Each row has a name. Each question is about the rows just above it.

[ -2  -7 -11  31  -1 -18  -1   7 -24  80 -78  43  -2 -21  13 -76 -72  17
   7 -14   6  -2  47  -1 104   4   5  20  54   9 -53  54  36  -1   3  96
 -24   2  20  -7   3 -39 -11 -37 -12  -1  -1] = <35>
[ -2  -7 -11   8  -1  -3  17   7 -24 -18  13   3  18 -21  13 -14 -21  17
   7 -14   6  -2  24  -1   4   1   6  17 -14  -6   9   7  14  -3   3  18
 -14   2  -2  -7  -1 -18 -11 -19 -10   8  -1] = <177>
[  -2   -7  -11  115   -1   -6   -1   17  -24   64  -83   39   -2  -21
   17 -108  -58   19    7  -83    6   -2   69   76  115    4  115   11
   56  115  -54   57   37  -50    3  110  -47    2   20   -7    5  -37
  -11  -22  -12    8  -11] = <199>
Which row holds [ -2  -7 -11  31  -1 -18  -1   7 -24  80 -78  43  -2 -21  13 -76 -72  17
   7 -14   6  -2  47  -1 104   4   5  20  54   9 -53  54  36  -1   3  96
 -24   2  20  -7   3 -39 -11 -37 -12  -1  -1]?
<35>
Where do [  -2   -7  -11  115   -1   -6   -1   17  -24   64  -83   39   -2  -21
   17 -108  -58   19    7  -83    6   -2   69   76  115    4  115   11
   56  115  -54   57   37  -50    3  110  -47    2   20   -7    5  -37
  -11  -22  -12    8  -11] appear?
<199>
The row with [ -2  -7 -11   8  -1  -3  17   7 -24 -18  13   3  18 -21  13 -14 -21  17
   7 -14   6  -2  24  -1   4   1   6  17 -14  -6   9   7  14  -3   3  18
 -14   2  -2  -7  -1 -18 -11 -19 -10   8  -1] is
<177>

[-46  73  69  82 -38] -> <199>
[-41  78  78  98   6] -> <35>
[-78  41  61  17 106] -> <108>
[ 21 -66 -67 -66 -10] -> <139>
[-19  -6  13 -35  97] -> <177>
[-32  14  34  -7  68] -> <121>
[-43  73  70  88 -56] -> <213>
[ 66 -76 -89 -85 -88] -> <131>
[-60  49  74  22 110] -> <47>
[ 73 -94 -76 -76 -86] -> <196>
[-69 -69 -80 -71 -84] -> <90>
Repeated in <139>:
[-66]
The value that <90> holds more than once:
[-69]
The value that <35> holds more than once:
[78]

[ 68 -63  75  75 -98 -22  59] = <199>
[-67 -22 -31  20 -31 -16 -31] = <90>
[ 51  11  11  11 -34  11  11] = <47>
[-46 -40 -26  10  33 -22 -12] = <139>
[40 60 16 29 16 29  1] = <121>
[ 51  59  25 -11 -38  30   7] = <177>
The value that <90> holds more than once:
[-31]
Whose row is [-67 -22 -31  20 -31 -16 -31]?
<90>
Which value appears more than once in <199>?
[75]
Repeated in <47>:
[11]
Which row holds [40 60 16 29 16 29  1]?
<121>

[-86 -85 -83  53  29  56 -67 -78 -74  41  33 -11 -20 -13  51 -81  23 -74
 -74]  <108>
[-22 -37 -61 -41 -34 -43 -32 -61 -69 -34  79 -30  79 -43 -61 -69 -69 -28
 -69]  <131>
[ 56  77  57 -84   8 -77  82  59 -58 -68  15  51  22  37 -91  63  30  77
  53]  <213>
Repeated in <108>:
[-74]
Repeated in <213>:
[77]
Which row holds [-22 -37 -61 -41 -34 -43 -32 -61 -69 -34  79 -30  79 -43 -61 -69 -69 -28
 -69]?
<131>
Which row holds [ 56  77  57 -84   8 -77  82  59 -58 -68  15  51  22  37 -91  63  30  77
  53]?
<213>
Where do [-86 -85 -83  53  29  56 -67 -78 -74  41  33 -11 -20 -13  51 -81  23 -74
 -74] appear?
<108>

[  38  -59  -53    9    0   58   59   41   35 -121   69  113  -22   30
  -15   42  -68   83  -87   93  127  -70   87  -27  -22   24  -59 -111
   11   89    9   31   69    9   25  -16  111   -4    2   19  109   38]  <213>
[ -48   49   43  124  -49   55   19  -66 -109  117   57  -33   32    1
  -10  -18  -11  -71   48  -85  -28   58  -69   -9  -58   56   67  120
  -11   17  -66   16  -54  -19   39  101  -23  -80   -8   17  -82  -80]  <196>
[  -9   28   28  -93   48  -90  -64   20   61   38 -104  -76  -64  -22
   34  -14   88  -15   60  -15  -94   35  -23   43   78  -56   16   28
   11  -89   63  -35  -13   29  -44  -52  -79   77   17   76  -32   37]  <177>
[ -46   62   41   62  -45   50   17  -62 -101  110   51  -32   28    1
   -9  -16   -8  -67   47  -80  -28   56  -64   -8  -52   50   62  112
  -10   13   62   14  -50  -20   36   93  -23  -74   -9 -102  -78  -76]  <47>
[  30  -59   30    9    0   58   59   41   35 -121   69  113   49   35
  -15   35   30   83  -87   93  127   35   87  -27  -22   24  -59 -111
   11   89   -3   31   69   -2   25  -16  111   -4   -7  -94  -71  -68]  <139>
Where do [  30  -59   30    9    0   58   59   41   35 -121   69  113   49   35
  -15   35   30   83  -87   93  127   35   87  -27  -22   24  -59 -111
   11   89   -3   31   69   -2   25  -16  111   -4   -7  -94  -71  -68] appear?
<139>
Whose row is [ -46   62   41   62  -45   50   17  -62 -101  110   51  -32   28    1
   -9  -16   -8  -67   47  -80  -28   56  -64   -8  -52   50   62  112
  -10   13   62   14  -50  -20   36   93  -23  -74   -9 -102  -78  -76]?
<47>
Where do [  38  -59  -53    9    0   58   59   41   35 -121   69  113  -22   30
  -15   42  -68   83  -87   93  127  -70   87  -27  -22   24  -59 -111
   11   89    9   31   69    9   25  -16  111   -4    2   19  109   38] appear?
<213>
Whose row is [  -9   28   28  -93   48  -90  -64   20   61   38 -104  -76  -64  -22
   34  -14   88  -15   60  -15  -94   35  -23   43   78  -56   16   28
   11  -89   63  -35  -13   29  -44  -52  -79   77   17   76  -32   37]?
<177>

[ -40  -18  -67  -31  -40  -78   74   26  -67  -91  -89   10  -39  -87
   43   66   -1  -18   -9   35   29  -61 -112   76  -23   46   66 -105
   54   49  -68  -23   73  -50  -63   50   90  -71  -38  -28   -2   37
   72   37   56   18  -24  -29  -66   12  -96   91  -45] -> <108>
[-38 -42 -27  -8  20  48   9   5  19  26   1 -15 -22   1  39 -13  31 -18
  30  -5 -48 -51 -37 -50 -36 -19   6 -14 -28  35 -15  27  73  -1 -31 -50
  57   0  17  20  22 -39   4  64  46 -42  23  37  43   8 -28  15  -6] -> <199>
[ 24 -11  -2  -4  20  -7  21  -1   7  26 -29 -22 -29  16   0   6  21   4
  25  58  32 -17   5  46  -6  19 -14 -14  -4 -10  -1   4  -9  -5   1  -3
 -25 -12 -17 -18 -37 -19  29  -3  -8  -1   4   1 -18  21 -24  -4  21] -> <47>
[ -8  -4  23  -3  -9   4   7  18 -19 -41  -2  19   7  -8   8  41 -16   2
   0   9 -14  22 -30  36  27  19  40  16  -2  -2  30  16 -20   1 -22  -9
 -17   8 -29 -30  11  65  35   0  -6  23 -13 -14 -15  14  40  -4 -12] -> <35>
[ -4  34  16   3 -57 -25   3  10  27 -48 -20 -38  53  22   2 -29 -33   1
 -33 -19  34  31  -5  10 -12   3 -24   3  14   4   1 -40 -27  26   6  30
  53   5 -19 -23  13  33   4  27 -26  16 -54 -48  -5 -18 -51  -2 -35] -> <177>
[-17  -8  -9 -28  -9 -13 -14   0   4  30   4   5  17  -2 -22 -16 -48  11
  -6  38   7  -1 -27  20  33   0 -24  13 -10  -6  -9  11  12   3 -12  -3
  -5  20  17  16  -4   9 -22  19  15 -18  10  -2 -29   2   2  15 -20] -> <213>
[ 1 -1  1  0  0  1  0  0 -1 -2  1  1  0  1  0 -1 -1  0  0  1  0 -1  2  0
  1  0  0 -1  0  0 -1  0 -2 -1 -1  0 -1  0 -1  0  0  1  1  0 -1  1  1  1
  0  1 -1  1  0] -> <196>
[-14  22   8   8 -17  -7   5  37   4 -37  -5   8  27   1  -2  41 -21  14
  -6  -2   5  37 -27  20  27  20  53  16   4 -22  20  18 -20 -10 -31  -3
   4  13 -20 -30   2  61  29   8  -1  31   4 -24  -7   1  25 -10 -12] -> <119>
[ -4  20  23   0 -54 -16  -2   0  19 -41 -23 -40  43  22   6 -29 -25  -7
 -17 -16  24  25  -5  13 -12   0 -31   3   8   4   4 -42 -20  35  13  18
  45   8 -20 -16  15  21  -2  27 -26  10 -54 -41   0 -18 -43  -2 -33] -> <90>
[  3  13 -14  -7   8   1  14  -5  -7 -37  24  35  10 -20  -5 -20 -13  16
 -61   1   0  -1 -12   3  -6  -4 -14  -1  12  16  12   0 -17 -14  -3  56
   4 -17   5 -16  11  45  24 -30  -3  12 -32  -2 -34  27   6   9   0] -> <131>
[  5 -30  -9 -10   3 -28   5 -19 -50   6 -35  -1 -32 -33   2  25  12 -27
  30   9   3 -20  23  10  11   0   6 -35  18   2 -36 -23  26 -10  11 -12
 -25 -19  -6  39 -26 -55 -31 -16  12 -21  29   8 -15 -36  -1  12   0] -> <139>
[ 28 -25  -2 -37  23 -10  30  -9 -16  14 -35 -15 -39   1   4   9  21  -3
  22  63  27 -23   9  56  -4  17 -17 -21   0   0  -1  -3  -9  -8   4   3
 -38 -19 -24 -14 -41 -23  32 -14  -6  -8   1   3 -37  18 -16  -2  19] -> <121>
Which row holds [ -40  -18  -67  -31  -40  -78   74   26  -67  -91  -89   10  -39  -87
   43   66   -1  -18   -9   35   29  -61 -112   76  -23   46   66 -105
   54   49  -68  -23   73  -50  -63   50   90  -71  -38  -28   -2   37
   72   37   56   18  -24  -29  -66   12  -96   91  -45]?
<108>
Whose row is [ 28 -25  -2 -37  23 -10  30  -9 -16  14 -35 -15 -39   1   4   9  21  -3
  22  63  27 -23   9  56  -4  17 -17 -21   0   0  -1  -3  -9  -8   4   3
 -38 -19 -24 -14 -41 -23  32 -14  -6  -8   1   3 -37  18 -16  -2  19]?
<121>

[ -74  -72 -106   73   68  -74   86  -17] -> <139>
[  54   73   90  -86  -44   34   -5 -121] -> <121>
[ 20 -14  10 -86  53  14  18 -85] -> <177>
[ 48 -40 -42  67  69  -1  47  74] -> <213>
[  57  -69  -66 -114    8   18  -43   52] -> <196>
[ -36   17   56   47 -116    0  -78  -84] -> <47>
[ 53  87 -14  57  25 -95 -27  77] -> <108>
[  95 -126  -77   69  101  -77   19  -77] -> <35>
[-111  118  106   74   73    5  110   67] -> <119>
Repeated in <35>:
[-77]
Whose row is [  95 -126  -77   69  101  -77   19  -77]?
<35>
The value that <139> holds more than once:
[-74]

[ -2  29  23  -1  22   8  -9 -11  -8 -18  -3  20] = <47>
[ 34  36 -33 -26 -27 -20  16 -31   5 -26   0 -22] = <196>
[-19  20  40   0  45  37 -19  -9 -19 -19  -1 -19] = <119>
[ 48 112   2 -57   8  13  -4 -45   2 -16   8   9] = <177>
[ 68  31  40 -22  54  34 -24 -16 -28   2  -3 -10] = <131>
[ 91 -33 -12  18   0  17   6  10  -1  24  -2 -34] = <139>
[ 36 -28  19  22  28  11  -2  18  -5  20   1 -13] = <90>
[-101   11    9    6   -6   -8    8    8    2  -10    2   50] = <199>
Repeated in <119>:
[-19]
The value that <196> holds more than once:
[-26]
Whose row is [ 34  36 -33 -26 -27 -20  16 -31   5 -26   0 -22]?
<196>
The row with [-19  20  40   0  45  37 -19  -9 -19 -19  -1 -19] is
<119>

[ 34 -65 -65 -65 -71 -65] = <196>
[-52 -54  -3 -26  12  36] = <35>
[-29 -28 -35 -34 -44 -41] = <213>
[ -8  45  -8  58 107  -8] = <199>
[-89 -96 -89 -89 -89 -89] = <131>
[-18 -10 -15 -14 -12  -8] = <139>
[-105  -92   84  -22 -105  -84] = <119>
[ 46 -73  46 -24  46 -69] = <108>
Which value appears more than once in <199>?
[-8]
Repeated in <108>:
[46]
Which value appears more than once in <196>?
[-65]
The value that <119> holds more than once:
[-105]
Which value appears more than once in <131>?
[-89]
The row with [-18 -10 -15 -14 -12  -8] is
<139>
Whose row is [-105  -92   84  -22 -105  -84]?
<119>

[-42 -93 -89 -90 -68 -93] = <199>
[ -66  -52  -91 -107  -57  -91] = <213>
[-70 -69 -88 -63   8 -40] = <131>
[-19 -30 -38 -20 -15 -30] = <119>
[ -22  -19  -53 -113 -100  -96] = <196>
Repeated in <199>:
[-93]
Repeated in <213>:
[-91]
The value that <119> holds more than once:
[-30]

[ 83 -63  20  43   9 -10   3 -22 -32  28  -2  -8  10  10  -3 -25  96  -7
  10  36 -92  36 -25  76   1  68] = <121>
[-44 -82  11  49 -16  14  86   3  43  -6  27  32 -26 -55  49 -17  28  45
  11  41  72  18  32   6  38  18] = <196>
[   5 -102   -9   61   -8    7   67   -9   20    7   23   23  -15  -35
   41  -26   70   33   14   50    9   33   -9   -9   32   49] = <139>
[ 44 -91  23  58  -1  -3  42 -16  -9  20  12   7  -4 -15  25 -30  91  13
  13  48 -42  36  -8  60  18  64] = <199>
[   5 -102   19   61   -8   67   67   -9   20    7   23   23  -15  -35
   17  -29   96    9   13   46  -67   38  -12   65   12   64] = <213>
[  24 -102   21   64   -4    3   61  -10    8    9   21   20  -15  -30
   37  -29   81   29   15   51   -4   35    5   49   30   57] = <119>
[ -5 -99  18  63 -10   7  80  -5  26   4  25  26 -18 -45  45 -26  59  37
  15  48  22  30  18  33  35  41] = <35>
[-24 -96  17  60 -14   8  80  -3  31  -1  25  29 -23 -45  49 -23  54  41
  13  47  47  27  23  22  35  33] = <108>
[-34 -91  13  54 -14  12  86   1  37  -4  27  32 -23 -50  49 -21  38  45
  13  44  60  22  32  11  35  26] = <131>
[ 73 -74  21  51   7  -8  16 -20 -27  25   3  -2   7   0   9 -26  96   1
  12  42 -80  36 -21  71   7  68] = <47>
[ 34 -96  21  63  -2  -1  55 -14  -3  15  16  14 -10 -25  33 -28  86  21
  14  51 -29  38   1  54  24  60] = <177>
Repeated in <47>:
[7]
The row with [  24 -102   21   64   -4    3   61  -10    8    9   21   20  -15  -30
   37  -29   81   29   15   51   -4   35    5   49   30   57] is
<119>

